Below are the code and all the weights of a small trained network. Each question names an input and a target symbol and asks about switching units off, where a switched-off unit gives its printed mean instead of its output.

import numpy as np


def w(rows, s, z=0):
    codes = np.array(rows[::2]) - 128.0
    scale = np.full(codes.shape[1], s)
    scale[-1] = z or s
    return codes * scale


def f(y):
    return np.maximum(y, 0)


def softmax(a):
    e = np.exp(a - a.max(-1, keepdims=True))
    return e / e.sum(-1, keepdims=True)


def log_softmax(a):
    a = a - a.max(-1, keepdims=True)
    return a - np.log(np.exp(a).sum(-1, keepdims=True))


def net(x, mask):
    ids = ['αγεησφψω'.index(c) for c in x.split()]
    T = len(ids)
    res = E[ids] + P[:T]
    r = res
    for j in range(2):
        rows = slice(3 * j, 3 * j + 3)
        q, k, v = (r @ M[0][rows].T for M in (Q, K, V))
        z = softmax(np.where(np.tri(T) > 0, q @ k.T / 3**0.5, -1e9)) @ v
        o = O[0][rows]
        res = res + np.where(mask[j], z, o[:, -1]) @ o[:, :-1]
    y = f(res @ A[0][:, :-1].T + A[0][:, -1])
    res = res + np.where(mask[2:14], y, B[0][:, -1]) @ B[0][:, :-1]
    return log_softmax(res[-1] @ U[:, :-1].T + U[:, -1])


Q, K, V, O, A, B = {}, {}, {}, {}, {}, {}
E = w([
[52,138,196,132,174,37,179,141],'α',
[33,89,163,92,158,115,228,150],'γ',
[47,100,119,2,103,144,193,135],'ε',
[92,109,85,48,195,85,138,103],'η',
[112,78,98,114,69,95,186,53],'σ',
[235,111,145,148,173,179,143,198],'φ',
[153,129,62,104,49,38,127,142],'ψ',
[186,162,64,152,147,26,98,91],'ω',
],0.018)
P = w([
[29,215,74,212,144,72,125,140],'0',
[59,170,52,188,162,36,176,152],'1',
[97,180,2,156,144,77,198,117],'2',
[102,139,46,145,141,70,181,122],'3',
[113,112,85,129,147,62,165,114],'4',
[134,101,84,104,140,82,169,106],'5',
[159,94,83,89,137,94,170,88],'6',
[169,64,110,78,134,91,158,85],'7',
[182,36,137,73,139,87,144,85],'8',
[201,39,135,45,140,104,148,79],'9',
[224,26,137,30,120,115,154,70],'10',
],0.0098)
Q[0] = w([
[59,60,75,97,158,114,222,60],'h0',
[163,172,96,166,57,133,15,90],'h0',
[64,126,136,129,137,164,14,122],'h0',
[88,157,226,151,90,178,121,144],'h1',
[63,72,27,38,117,11,202,108],'h1',
[129,211,133,172,107,211,93,108],'h1',
],0.013)
K[0] = w([
[249,71,137,131,93,144,104,129],'h0',
[77,201,117,159,123,79,137,115],'h0',
[83,100,113,127,92,110,142,82],'h0',
[62,148,128,68,90,120,134,101],'h1',
[230,74,153,107,157,148,104,118],'h1',
[20,177,124,143,120,49,115,80],'h1',
],0.014)
V[0] = w([
[126,104,180,181,71,124,216,9],'h0',
[141,145,150,189,110,72,176,80],'h0',
[98,77,128,136,195,157,142,92],'h0',
[67,35,110,56,72,120,113,102],'h1',
[150,55,76,178,156,44,60,14],'h1',
[142,135,88,149,152,122,80,63],'h1',
],0.011)
O[0] = w([
[90,179,129,126,151,149,29,89,106],'h0',
[160,164,155,119,21,112,6,110,176],'h0',
[28,75,157,231,185,143,108,81,120],'h0',
[147,190,30,89,91,186,179,134,126],'h1',
[176,116,98,106,123,150,75,185,249],'h1',
[150,60,86,128,162,108,56,146,162],'h1',
],0.011,0.012)
A[0] = w([
[38,63,169,90,31,198,125,89,136],'n0',
[179,207,102,185,124,60,243,76,89],'n1',
[104,52,108,143,196,164,209,103,80],'n2',
[53,203,161,229,140,169,153,51,3],'n3',
[151,240,143,202,208,207,133,223,137],'n4',
[208,223,186,202,70,122,46,143,130],'n5',
[75,213,207,163,154,62,118,99,122],'n6',
[179,193,138,109,89,165,136,101,76],'n7',
[162,163,93,150,134,196,162,255,141],'n8',
[106,177,103,118,161,104,190,42,116],'n9',
[130,59,210,206,125,139,223,170,147],'n10',
[102,169,229,126,120,202,49,129,150],'n11',
],0.0071,0.0065)
B[0] = w([
[131,113,97,149,142,137,99,126,172],'n0',
[95,100,118,71,158,168,102,195,179],'n1',
[163,146,167,125,110,136,124,129,228],'n2',
[157,156,180,163,60,123,139,151,145],'n3',
[4,122,67,125,182,109,129,134,137],'n4',
[83,108,159,110,174,136,162,119,243],'n5',
[120,101,116,153,99,136,145,110,179],'n6',
[137,143,139,126,100,121,142,141,171],'n7',
[127,94,94,143,149,87,134,121,211],'n8',
[141,111,150,150,117,161,110,147,177],'n9',
[146,168,79,125,152,134,119,103,248],'n10',
[171,110,138,116,129,96,145,110,148],'n11',
],0.013,0.011)
U = w([
[129,74,210,74,117,110,216,72,217],'α',
[147,111,130,208,81,148,129,185,60],'γ',
[95,108,173,104,135,190,164,204,3],'ε',
[50,3,9,208,175,123,223,117,192],'η',
[57,175,98,125,134,148,93,97,185],'σ',
[183,143,168,137,156,158,166,153,54],'φ',
[176,203,145,86,87,62,198,182,109],'ψ',
[182,57,187,143,134,150,89,214,94],'ω',
],0.0044,0.0019)

Each question gives the input, a string of symbols that net reads in full, and the target symbol t.
The units are the heads (3 rows each of Q, K, V and O) and the neurons (one row each of A and B). Each row of codes is followed by its name. A weight is (code - 128) times the scale printed after its matrix; where a second scale follows, it is the last column's (O, A, B and U).
mask holds one flag per unit, heads first, then neurons. A switched-off unit (its flag False) gives its mean, the last column of its rows in O or B, instead of its output. The means were averaged over made-up inputs and are rounded, as every weight is.
A unit's drop is (log p(t) with every unit on - log p(t) with that unit switched off) / (log p(t) with every unit on - log p(t) with every unit switched off).
The circuit of an input: a set's keep is (log p(t) with only the set's units on - log p(t) with every unit switched off) / (log p(t) with every unit on - log p(t) with every unit switched off). Starting from the 12 units with the biggest drops (on a tie, the unit counted first), units are removed one at a time, each time the one whose removal leaves the highest keep (on an exact tie, the one counted first), for as long as the keep stays at least 0.8.
circuit, biggest first: the units of the circuit, biggest drop first
most important unit: the unit with the biggest drop
k most important neurons: the k neurons with the biggest drops, biggest first
heads that matter: for each layer, one digit per head in row order, 1 if its drop is at least 0.15 and else 0, layers parted by /
drop of u: that unit's drop, to one decimal
input α σ ε γ γ γ η η ε η α, target η: circuit, biggest first -> h0
input ψ α ω φ ε ω, target α: heads that matter -> 11
input γ α φ α η ω η ω ε ψ ψ, target α: heads that matter -> 01
input ε ε ψ η ω η ω ψ, target ω: heads that matter -> 01
input ω η σ α ε ω η ε η ε ε, target η: 2 most important neurons -> n8, n0
input γ ε φ ε η ω, target η: heads that matter -> 01
input η γ η ω ω α σ ψ α, target ψ: heads that matter -> 11
input η ω σ, target ω: heads that matter -> 01
input ε ε η ε η η ψ ε ε, target ψ: 2 most important neurons -> n7, n5
input ε ω ε ψ η η, target ψ: circuit, biggest first -> h0, h1
input α ε ψ η α ε α, target ε: circuit, biggest first -> h1, n1, n9
input α ω ε γ φ, target η: circuit, biggest first -> n4, h0
input η σ ε η α σ σ σ ψ φ, target η: circuit, biggest first -> h0, n4
input ε φ η η ε η ω, target η: circuit, biggest first -> h1, n6, n2
input η ε α, target η: heads that matter -> 10
input φ ε η η η ε ψ, target η: most important neuron -> n10
input ω α ω ω η ψ ε ε ε γ, target ε: drop of h1 -> 1.0
input ψ γ η γ ω ε, target ω: drop of h1 -> 0.7
input η γ ψ η ε, target ψ: drop of n10 -> 0.0
input φ η ω η ω γ ψ, target η: most important unit -> n2
